Below is a small trained network, with its code and all its weights. Each question gives an input and a class and asks what happens when units are switched off, that is, made to give their printed mean instead of their output.

import numpy as np


def w(rows, s, z=0):
    codes = np.array(rows[::2]) - 128.0
    scale = np.full(codes.shape[1], s)
    scale[-1] = z or s
    return codes * scale


def f(y):
    return np.maximum(y, 0)


def log_softmax(a):
    a = a - a.max(-1, keepdims=True)
    return a - np.log(np.exp(a).sum(-1, keepdims=True))


def net(x, mask):
    res = np.array(x, float).reshape(1, 6) / 4 @ E
    y = f(res @ A[0][:, :-1].T + A[0][:, -1])
    res = res + np.where(mask, y, B[0][:, -1]) @ B[0][:, :-1]
    return log_softmax(res[-1] @ U[:, :-1].T + U[:, -1])


A, B = {}, {}
E = w([
[113,202,89,153,8,76],'x0',
[50,153,156,247,142,177],'x1',
[62,123,56,67,107,243],'x2',
[21,244,200,50,104,110],'x3',
[123,169,2,120,160,140],'x4',
[52,79,67,130,153,38],'x5',
],0.0065)
A[0] = w([
[109,210,77,138,83,148,245],'n1',
[214,29,144,179,150,124,233],'n2',
[145,116,84,2,173,139,247],'n3',
[88,103,35,169,118,145,192],'n4',
[152,131,186,224,129,94,252],'n5',
[136,141,91,60,103,53,176],'n6',
[183,50,122,130,189,144,207],'n7',
[116,140,165,86,115,56,212],'n8',
[85,178,241,102,100,161,235],'n9',
[102,166,176,180,148,91,160],'n10',
],0.0082,0.0033)
B[0] = w([
[148,254,77,141,124,125,236],'n1',
[178,12,141,166,109,172,245],'n2',
[117,87,90,20,132,145,243],'n3',
[88,138,26,172,197,87,213],'n4',
[190,138,189,212,122,78,224],'n5',
[115,99,102,76,58,67,203],'n6',
[156,15,128,143,158,199,219],'n7',
[104,116,192,100,93,56,198],'n8',
[101,242,244,97,118,170,255],'n9',
[164,187,179,174,191,76,183],'n10',
],0.0076,0.0075)
U = w([
[142,63,113,48,213,190,46],'0',
[170,194,30,102,91,114,140],'1',
[215,70,178,246,79,152,188],'2',
[69,193,203,66,82,254,179],'3',
[75,89,137,50,35,52,52],'4',
[153,199,228,157,160,56,2],'5',
[31,137,69,221,216,98,228],'6',
],0.0071,0.00094)

Each question gives the input, the list of numbers given to net, and the class t.
The units are the neurons (one row each of A and B). Each row of codes is followed by its name. A weight is (code - 128) times the scale printed after its matrix; where a second scale follows, it is the last column's (A, B and U).
mask holds one flag per neuron, in row order. A switched-off neuron (its flag False) gives its mean, the last column of its row in B, instead of its output. The means were averaged over made-up inputs and are rounded, as every weight is.
A unit's drop is (log p(t) with every unit on - log p(t) with that unit switched off) / (log p(t) with every unit on - log p(t) with every unit switched off).
The circuit of an input: a set's keep is (log p(t) with only the set's units on - log p(t) with every unit switched off) / (log p(t) with every unit on - log p(t) with every unit switched off). Starting from all 10 units, units are removed one at a time, each time the one whose removal leaves the highest keep (on an exact tie, the one counted first), for as long as the keep stays at least 0.8.
circuit, biggest first: the units of the circuit, biggest drop first
most important unit: the unit with the biggest drop
k most important neurons: the k neurons with the biggest drops, biggest first
drop of u: that unit's drop, to one decimal
input [0,-4,-7,4,7,5], class 4: 2 most important neurons : n6; n8
input [-8,-8,-6,4,-7,4], class 4: 3 most important neurons : n8; n6; n3
input [5,-8,2,-7,-1,-4], class 0: 3 most important neurons : n5; n3; n7
input [8,5,3,-8,4,1], class 6: most important unit : n4
input [8,1,6,-5,-6,0], class 1: circuit, biggest first : n7; n1; n4
input [-5,-7,4,6,4,5], class 4: circuit, biggest first : n6; n8
input [-7,-7,-8,1,-5,6], class 2: 2 most important neurons : n2; n7
input [4,-7,-1,-1,3,-4], class 4: 2 most important neurons : n6; n4
input [8,-7,-5,-4,0,0], class 4: drop of n3 : -0.2
input [-4,-7,1,5,5,0], class 4: drop of n6 : 0.4
input [-2,-2,-1,-2,-7,6], class 2: drop of n3 : 0.1
